Here is a tiny trained network, its code and every weight. The questions are about switching its units off for an input and a target symbol, where a switched-off unit gives its printed mean instead of its output.

import numpy as np


def w(rows, s, z=0):
    codes = np.array(rows[::2]) - 128.0
    scale = np.full(codes.shape[1], s)
    scale[-1] = z or s
    return codes * scale


def f(y):
    return np.maximum(y, 0)


def softmax(a):
    e = np.exp(a - a.max(-1, keepdims=True))
    return e / e.sum(-1, keepdims=True)


def log_softmax(a):
    a = a - a.max(-1, keepdims=True)
    return a - np.log(np.exp(a).sum(-1, keepdims=True))


def net(x, mask):
    ids = ['γεζθτω'.index(c) for c in x.split()]
    T = len(ids)
    res = E[ids] + P[:T]
    u = 0
    for l in range(2):
        r = res
        for j in range(3):
            rows = slice(3 * j, 3 * j + 3)
            q, k, v = (r @ M[l][rows].T for M in (Q, K, V))
            z = softmax(np.where(np.tri(T) > 0, q @ k.T / 3**0.5, -1e9)) @ v
            o = O[l][rows]
            res = res + np.where(mask[u + j], z, o[:, -1]) @ o[:, :-1]
        u += 3
        y = f(res @ A[l][:, :-1].T + A[l][:, -1])
        res = res + np.where(mask[u : u + 4], y, B[l][:, -1]) @ B[l][:, :-1]
        u += 4
    return log_softmax(res[-1] @ U[:, :-1].T + U[:, -1])


Q, K, V, O, A, B = {}, {}, {}, {}, {}, {}
E = w([
[135,173,75,159,126,192,213,202,69,171],'γ',
[102,160,135,31,220,142,156,1,79,182],'ε',
[174,150,162,117,213,94,143,65,122,27],'ζ',
[130,25,111,183,161,167,150,161,209,134],'θ',
[188,172,189,138,145,171,96,195,145,210],'τ',
[252,128,123,35,57,158,198,126,180,123],'ω',
],0.018)
P = w([
[95,155,52,145,103,78,183,172,239,115],'0',
[159,202,148,179,109,193,177,66,202,125],'1',
[251,38,162,122,48,113,140,93,98,152],'2',
[106,194,126,164,72,14,91,172,116,90],'3',
[142,226,137,156,133,146,28,76,64,116],'4',
[118,10,167,90,139,93,232,113,62,60],'5',
],0.013)
Q[0] = w([
[187,160,189,79,70,28,166,145,153,155],'L0H0',
[138,142,23,138,92,85,167,85,114,42],'L0H0',
[130,119,194,113,141,33,89,142,155,62],'L0H0',
[135,31,99,181,144,50,97,103,150,132],'L0H1',
[122,8,136,91,47,146,119,137,109,156],'L0H1',
[213,122,124,159,138,81,129,150,87,81],'L0H1',
[112,82,134,176,79,254,103,186,70,212],'L0H2',
[99,183,2,103,49,140,160,148,119,143],'L0H2',
[129,193,181,69,155,185,116,78,11,240],'L0H2',
],0.0088)
K[0] = w([
[245,118,147,101,115,73,73,85,121,136],'L0H0',
[161,110,87,125,151,153,177,117,116,127],'L0H0',
[132,145,114,140,180,100,135,96,180,86],'L0H0',
[124,100,95,187,155,104,179,117,158,126],'L0H1',
[144,69,137,102,140,100,164,131,230,190],'L0H1',
[149,163,131,110,173,151,80,127,178,58],'L0H1',
[115,145,138,202,137,136,151,184,107,177],'L0H2',
[133,141,54,122,63,188,199,133,59,106],'L0H2',
[136,178,147,57,162,116,145,146,109,182],'L0H2',
],0.012)
V[0] = w([
[84,154,190,80,190,174,166,130,198,180],'L0H0',
[136,112,5,115,132,158,37,85,125,170],'L0H0',
[126,160,186,125,75,187,87,76,189,73],'L0H0',
[151,238,75,157,127,106,78,119,116,113],'L0H1',
[157,151,5,188,122,112,177,167,6,113],'L0H1',
[140,171,134,161,110,44,141,71,152,152],'L0H1',
[79,140,48,162,253,231,138,52,122,95],'L0H2',
[71,78,204,89,164,70,177,123,36,82],'L0H2',
[200,113,147,198,74,50,184,47,40,114],'L0H2',
],0.0053)
O[0] = w([
[138,197,70,140,162,128,141,125,105,148,210],'L0H0',
[35,168,106,122,102,96,147,127,101,135,25],'L0H0',
[55,205,193,128,67,122,135,111,116,156,80],'L0H0',
[70,136,137,164,121,99,91,122,110,44,222],'L0H1',
[92,148,104,139,55,117,174,76,103,172,166],'L0H1',
[115,79,104,147,188,61,119,137,124,170,214],'L0H1',
[220,109,124,174,190,153,66,179,65,70,250],'L0H2',
[188,89,71,125,2,191,63,78,208,81,4],'L0H2',
[143,175,113,171,97,91,158,47,176,171,216],'L0H2',
],0.0076,0.0027)
A[0] = w([
[86,59,76,190,156,210,45,119,211,149,253],'L0N0',
[116,122,161,123,167,168,153,90,18,175,30],'L0N1',
[101,3,65,64,129,101,114,174,196,150,81],'L0N2',
[94,66,30,229,63,68,137,134,183,116,98],'L0N3',
],0.008,0.0033)
B[0] = w([
[88,177,69,68,127,144,127,102,95,190,178],'L0N0',
[76,96,174,112,137,209,138,161,75,95,254],'L0N1',
[102,141,180,156,109,131,92,161,91,42,182],'L0N2',
[174,225,230,2,119,85,92,79,111,91,191],'L0N3',
],0.011,0.007)
Q[1] = w([
[150,88,115,101,85,247,29,147,135,176],'L1H0',
[59,133,71,115,138,60,183,165,217,75],'L1H0',
[141,107,86,178,203,161,23,98,137,115],'L1H0',
[143,56,120,139,231,222,110,2,73,125],'L1H1',
[48,140,74,120,75,147,54,163,152,196],'L1H1',
[90,241,199,153,205,132,34,152,111,88],'L1H1',
[240,111,166,120,34,215,123,161,162,104],'L1H2',
[165,161,103,91,28,192,161,108,190,182],'L1H2',
[165,136,162,75,54,81,137,186,168,120],'L1H2',
],0.0067)
K[1] = w([
[8,1,108,139,135,219,114,180,121,121],'L1H0',
[199,174,127,134,5,126,114,120,189,123],'L1H0',
[125,69,123,114,171,150,132,96,97,36],'L1H0',
[110,27,44,90,184,143,142,163,61,151],'L1H1',
[84,105,193,209,169,88,95,161,165,119],'L1H1',
[50,192,128,127,114,193,50,88,158,184],'L1H1',
[205,84,159,158,74,90,245,236,138,93],'L1H2',
[157,119,167,86,195,119,188,123,230,117],'L1H2',
[192,187,190,88,73,221,117,174,179,119],'L1H2',
],0.0078)
V[1] = w([
[200,98,155,173,136,74,79,152,53,170],'L1H0',
[73,103,114,69,181,127,108,137,48,190],'L1H0',
[139,146,145,133,152,53,163,108,89,156],'L1H0',
[225,193,43,188,138,100,147,74,125,62],'L1H1',
[131,59,164,94,100,167,69,151,144,37],'L1H1',
[152,152,142,195,132,44,85,128,192,203],'L1H1',
[164,122,164,142,93,127,142,222,167,88],'L1H2',
[78,138,116,141,72,81,1,146,118,177],'L1H2',
[133,203,47,179,84,61,78,150,105,99],'L1H2',
],0.0071)
O[1] = w([
[145,107,116,151,178,156,86,92,95,183,124],'L1H0',
[127,176,167,101,105,159,94,158,170,156,205],'L1H0',
[33,111,19,196,113,113,123,148,145,236,169],'L1H0',
[154,15,181,118,67,131,2,85,77,131,122],'L1H1',
[139,178,140,107,189,86,125,87,141,85,92],'L1H1',
[137,147,115,110,115,92,94,253,111,35,7],'L1H1',
[168,126,181,91,63,164,68,160,96,125,115],'L1H2',
[110,105,115,136,106,150,149,155,237,63,19],'L1H2',
[161,182,160,126,117,129,196,142,167,142,79],'L1H2',
],0.0069,0.012)
A[1] = w([
[119,56,172,85,119,1,208,78,191,117,101],'L1N0',
[173,162,26,103,69,120,145,234,143,99,177],'L1N1',
[65,88,163,182,175,167,133,88,102,155,107],'L1N2',
[166,133,164,124,75,183,61,136,144,124,3],'L1N3',
],0.0083,0.0023)
B[1] = w([
[74,109,109,70,133,204,89,211,127,95,159],'L1N0',
[109,99,163,246,124,161,82,41,187,92,150],'L1N1',
[152,128,119,130,123,150,168,223,130,66,251],'L1N2',
[144,185,2,113,118,97,190,75,194,127,148],'L1N3',
],0.0091,0.017)
U = w([
[80,104,104,134,86,143,168,125,124,78,69],'γ',
[114,69,181,93,154,139,74,122,89,129,98],'ε',
[144,140,124,198,140,103,125,87,146,127,161],'ζ',
[77,104,2,102,171,90,161,142,151,145,158],'θ',
[118,193,139,95,142,88,135,130,140,125,14],'τ',
[142,163,121,127,97,120,114,71,125,206,253],'ω',
],0.0092,0.0028)

Each question gives the input, a string of symbols that net reads in full, and the target symbol t.
The units are the heads (3 rows each of Q, K, V and O) and the neurons (one row each of A and B). Each row of codes is followed by its name. A weight is (code - 128) times the scale printed after its matrix; where a second scale follows, it is the last column's (O, A, B and U).
mask holds one flag per unit, layer by layer, with each layer's heads first. A switched-off unit (its flag False) gives its mean, the last column of its rows in O or B, instead of its output. The means were averaged over made-up inputs and are rounded, as every weight is.
A unit's drop is (log p(t) with every unit on - log p(t) with that unit switched off) / (log p(t) with every unit on - log p(t) with every unit switched off).
The circuit of an input: a set's keep is (log p(t) with only the set's units on - log p(t) with every unit switched off) / (log p(t) with every unit on - log p(t) with every unit switched off). Starting from the 12 units with the biggest drops (on a tie, the unit counted first), units are removed one at a time, each time the one whose removal leaves the highest keep (on an exact tie, the one counted first), for as long as the keep stays at least 0.8.
circuit, biggest first: the units of the circuit, biggest drop first
unit that matters most: the unit with the biggest drop
k most important neurons: the k neurons with the biggest drops, biggest first
k most important neurons of layer l: the k neurons of layer l with the biggest drops, biggest first
drop of u: that unit's drop, to one decimal
input ζ ζ ε ζ, target θ: 2 most important neurons of layer 1 : L1N0, L1N1
input ω ω ζ, target ω: circuit, biggest first : L0H2
input γ ε θ ε γ, target γ: 3 most important neurons : L1N2, L0N1, L0N3
input τ γ τ τ ε τ, target θ: circuit, biggest first : L0H2, L1H2
input ω γ τ γ, target ζ: circuit, biggest first : L0H2, L1N1, L1H1
input θ θ θ γ ω γ, target ε: circuit, biggest first : L0H0, L1H2, L0H2, L0H1
input τ ω ζ ω ζ, target ζ: circuit, biggest first : L0H2, L0N1, L1H0
input ω ε γ θ ε ω, target ε: 2 most important neurons : L1N0, L1N2
input ζ ε τ ζ ε ε, target γ: circuit, biggest first : L1N2, L0N1
input ε ζ θ τ, target ζ: circuit, biggest first : L1N1, L1H1, L0N1, L1H2
input ε τ γ, target ω: circuit, biggest first : L0H2, L1N2
input ε ε γ ε γ τ, target ω: 2 most important neurons : L1N3, L0N1
input τ ε ζ ω, target γ: circuit, biggest first : L0H2, L1N0, L1H0
input γ γ τ γ ε ω, target ω: unit that matters most : L1H2
input τ τ ε ω, target γ: circuit, biggest first : L0H2, L1H0, L1H1, L1N1
input ε ω ζ θ, target τ: 2 most important neurons : L0N3, L0N0
input ε ε ε ε ε ε, target θ: 4 most important neurons : L0N2, L1N1, L0N3, L1N2
input γ ε ζ ζ, target ε: 2 most important neurons : L1N0, L1N2
input γ ε ε θ, target τ: 2 most important neurons : L0N3, L0N2
input τ γ γ, target ε: unit that matters most : L1H2
input ω ε τ ζ, target ε: 2 most important neurons : L0N3, L1N0
input ζ θ ω γ θ τ, target ω: 2 most important neurons of layer 0 : L0N0, L0N1
input θ γ ζ ζ ζ ε, target ω: drop of L0H2 : 2.6
input ω ζ ω ε, target θ: drop of L1H1 : 0.0
input τ ε γ τ, target θ: drop of L0H2 : 1.7
input ω γ γ γ θ, target θ: drop of L1H2 : 0.3
input ω ζ ε ζ, target θ: unit that matters most : L1H0
